Here is a tiny trained network, its code and every weight. The questions are about switching its units off for an input and a target symbol, where a switched-off unit gives its printed mean instead of its output.

import numpy as np


def w(rows, s, z=0):
    codes = np.array(rows[::2]) - 128.0
    scale = np.full(codes.shape[1], s)
    scale[-1] = z or s
    return codes * scale


def norm(h):
    return h / np.sqrt((h * h).mean(-1, keepdims=True) + 1e-5)


def f(y):
    return y / 2 * (1 + np.tanh(0.7978845608 * (y + 0.044715 * y**3)))


def softmax(a):
    e = np.exp(a - a.max(-1, keepdims=True))
    return e / e.sum(-1, keepdims=True)


def log_softmax(a):
    a = a - a.max(-1, keepdims=True)
    return a - np.log(np.exp(a).sum(-1, keepdims=True))


def net(x, mask):
    ids = ['ΛΠΣθμτ'.index(c) for c in x.split()]
    T = len(ids)
    res = E[ids] + P[:T]
    u = 0
    for l in range(2):
        r = norm(res)
        for j in range(3):
            rows = slice(2 * j, 2 * j + 2)
            q, k, v = (r @ M[l][rows].T for M in (Q, K, V))
            z = softmax(np.where(np.tri(T) > 0, q @ k.T / 2**0.5, -1e9)) @ v
            o = O[l][rows]
            res = res + np.where(mask[u + j], z, o[:, -1]) @ o[:, :-1]
        u += 3
        y = f(norm(res) @ A[l][:, :-1].T + A[l][:, -1])
        res = res + np.where(mask[u : u + 8], y, B[l][:, -1]) @ B[l][:, :-1]
        u += 8
    return log_softmax(norm(res)[-1] @ U[:, :-1].T + U[:, -1])


Q, K, V, O, A, B = {}, {}, {}, {}, {}, {}
E = w([
[148,198,197],'Λ',
[203,194,192],'Π',
[154,188,133],'Σ',
[250,77,171],'θ',
[74,179,35],'μ',
[118,160,187],'τ',
],0.014)
P = w([
[56,64,102],'0',
[144,121,1],'1',
[100,196,151],'2',
[95,165,140],'3',
[117,147,201],'4',
[129,123,56],'5',
[112,133,102],'6',
[96,153,173],'7',
[103,139,189],'8',
[129,140,96],'9',
[145,142,26],'10',
],0.0074)
Q[0] = w([
[184,134,154],'L0H0',
[117,131,104],'L0H0',
[101,55,135],'L0H1',
[153,186,127],'L0H1',
[249,109,141],'L0H2',
[191,156,189],'L0H2',
],0.011)
K[0] = w([
[177,110,248],'L0H0',
[123,131,144],'L0H0',
[112,118,112],'L0H1',
[88,144,168],'L0H1',
[152,90,109],'L0H2',
[155,71,130],'L0H2',
],0.016)
V[0] = w([
[111,89,84],'L0H0',
[175,188,195],'L0H0',
[142,160,76],'L0H1',
[2,113,93],'L0H1',
[103,69,199],'L0H2',
[252,163,169],'L0H2',
],0.0074)
O[0] = w([
[150,77,108,62],'L0H0',
[6,200,79,239],'L0H0',
[185,122,154,131],'L0H1',
[60,89,132,49],'L0H1',
[202,159,216,112],'L0H2',
[95,254,110,254],'L0H2',
],0.0077,0.0071)
A[0] = w([
[180,159,180,4],'L0N0',
[84,233,68,222],'L0N1',
[231,131,143,147],'L0N2',
[157,168,130,90],'L0N3',
[110,246,95,220],'L0N4',
[125,104,254,114],'L0N5',
[214,205,210,175],'L0N6',
[164,41,198,145],'L0N7',
],0.0083,0.0029)
B[0] = w([
[143,51,126,129],'L0N0',
[149,166,169,248],'L0N1',
[104,139,55,131],'L0N2',
[141,124,99,144],'L0N3',
[119,154,137,255],'L0N4',
[159,171,118,124],'L0N5',
[159,152,2,190],'L0N6',
[194,69,150,119],'L0N7',
],0.0094,0.013)
Q[1] = w([
[165,232,109],'L1H0',
[103,27,119],'L1H0',
[71,173,115],'L1H1',
[159,110,114],'L1H1',
[122,17,240],'L1H2',
[156,5,139],'L1H2',
],0.012)
K[1] = w([
[163,100,228],'L1H0',
[16,226,113],'L1H0',
[75,95,202],'L1H1',
[140,147,188],'L1H1',
[156,254,19],'L1H2',
[108,254,83],'L1H2',
],0.0085)
V[1] = w([
[189,92,174],'L1H0',
[85,85,252],'L1H0',
[209,87,181],'L1H1',
[2,178,163],'L1H1',
[60,24,156],'L1H2',
[155,48,45],'L1H2',
],0.0097)
O[1] = w([
[213,232,184,60],'L1H0',
[94,204,159,25],'L1H0',
[136,255,144,16],'L1H1',
[66,118,105,254],'L1H1',
[76,46,190,54],'L1H2',
[206,86,165,49],'L1H2',
],0.0093,0.0066)
A[1] = w([
[176,117,237,116],'L1N0',
[56,143,156,61],'L1N1',
[1,170,84,253],'L1N2',
[120,225,119,89],'L1N3',
[128,170,229,182],'L1N4',
[42,226,180,218],'L1N5',
[211,207,102,180],'L1N6',
[100,135,147,68],'L1N7',
],0.0083,0.004)
B[1] = w([
[198,136,200,124],'L1N0',
[73,107,80,133],'L1N1',
[101,1,160,245],'L1N2',
[139,109,159,177],'L1N3',
[179,112,174,139],'L1N4',
[148,108,223,218],'L1N5',
[185,59,152,184],'L1N6',
[46,145,148,123],'L1N7',
],0.0073,0.012)
U = w([
[245,127,56,56],'Λ',
[80,190,215,106],'Π',
[40,29,118,176],'Σ',
[56,253,57,248],'θ',
[136,58,207,241],'μ',
[17,176,71,42],'τ',
],0.0067,0.0011)

Each question gives the input, a string of symbols that net reads in full, and the target symbol t.
The units are the heads (2 rows each of Q, K, V and O) and the neurons (one row each of A and B). Each row of codes is followed by its name. A weight is (code - 128) times the scale printed after its matrix; where a second scale follows, it is the last column's (O, A, B and U).
mask holds one flag per unit, layer by layer, with each layer's heads first. A switched-off unit (its flag False) gives its mean, the last column of its rows in O or B, instead of its output. The means were averaged over made-up inputs and are rounded, as every weight is.
A unit's drop is (log p(t) with every unit on - log p(t) with that unit switched off) / (log p(t) with every unit on - log p(t) with every unit switched off).
The circuit of an input: a set's keep is (log p(t) with only the set's units on - log p(t) with every unit switched off) / (log p(t) with every unit on - log p(t) with every unit switched off). Starting from the 12 units with the biggest drops (on a tie, the unit counted first), units are removed one at a time, each time the one whose removal leaves the highest keep (on an exact tie, the one counted first), for as long as the keep stays at least 0.8.
units of the circuit, in order: the units of the circuit, biggest drop first
unit that matters most: the unit with the biggest drop
top k neurons: the k neurons with the biggest drops, biggest first
k most important neurons of layer l: the k neurons of layer l with the biggest drops, biggest first
heads that matter: for each layer, one digit per head in row order, 1 if its drop is at least 0.15 and else 0, layers parted by /
drop when u is switched off: that unit's drop, to one decimal
input Σ Λ θ θ μ Π, target Σ: unit that matters most : L0N6
input θ Σ μ τ μ Λ μ Π Π θ μ, target Λ: units of the circuit, in order : [L0H0, L1H2, L0N7]
input μ Λ μ Π Σ, target μ: heads that matter : 101 / 001
input θ μ μ Λ Λ Π Λ τ μ, target Λ: heads that matter : 100 / 101
input Σ θ Σ Λ Π Λ, target Σ: 3 most important neurons of layer 0 : [L0N6, L0N1, L0N4]
input τ θ Σ Σ Π τ τ Σ Σ θ, target Π: top 2 neurons : [L0N7, L0N1]
input μ Λ τ, target μ: units of the circuit, in order : [L0H2, L0H0, L1H2]
input μ Λ θ Λ τ θ Σ Λ θ Π Λ, target μ: heads that matter : 001 / 001
input μ Π μ Π τ Λ Λ, target μ: units of the circuit, in order : [L0H2, L1H2, L0H0]
input Σ τ Π τ Λ, target Σ: units of the circuit, in order : [L0H2, L1N2, L1H1]
input μ Π Π Π Σ μ Π τ, target μ: units of the circuit, in order : [L0H2, L1H2, L0H0]
input Σ Π Π μ Λ Σ Π Σ τ μ, target Σ: heads that matter : 111 / 000
input μ Π Σ Σ τ Λ Π Π μ, target μ: units of the circuit, in order : [L0H2, L0H0, L1H2]
input μ θ τ Λ μ, target μ: heads that matter : 101 / 000
input θ τ Λ θ Π τ, target Λ: heads that matter : 100 / 101
input μ Σ Π Π Σ Π Σ θ, target Λ: 2 most important neurons of layer 1 : [L1N2, L1N5]
input μ θ Π τ Σ Π Π, target μ: heads that matter : 001 / 001
input Π Σ Λ Π Λ θ θ, target θ: unit that matters most : L1H2
input Σ Σ Σ μ Σ, target Σ: heads that matter : 011 / 000
input τ τ Λ θ μ Π μ Π Π Λ Λ, target Π: unit that matters most : L0H2
input Σ Σ Π θ Σ Σ, target Σ: top 4 neurons : [L0N6, L0N1, L1N2, L0N4]
input τ θ Σ τ Λ Σ Π θ Π Σ, target Π: heads that matter : 111 / 100
input τ μ τ Π θ Π, target Π: heads that matter : 111 / 001
input Σ θ Π Σ τ Π Π, target Σ: top 2 neurons : [L0N6, L0N1]
input θ θ Σ θ Π τ, target Λ: drop when L0H2 is switched off : 0.0
input τ Λ θ τ Π Σ Σ Λ μ μ μ, target Π: drop when L0H0 is switched off : 0.6
input Π Σ θ τ Π, target θ: drop when L0H0 is switched off : 0.1
input θ Σ θ Λ Π Π Λ Π, target Λ: most important neuron of layer 1 : [L1N6]
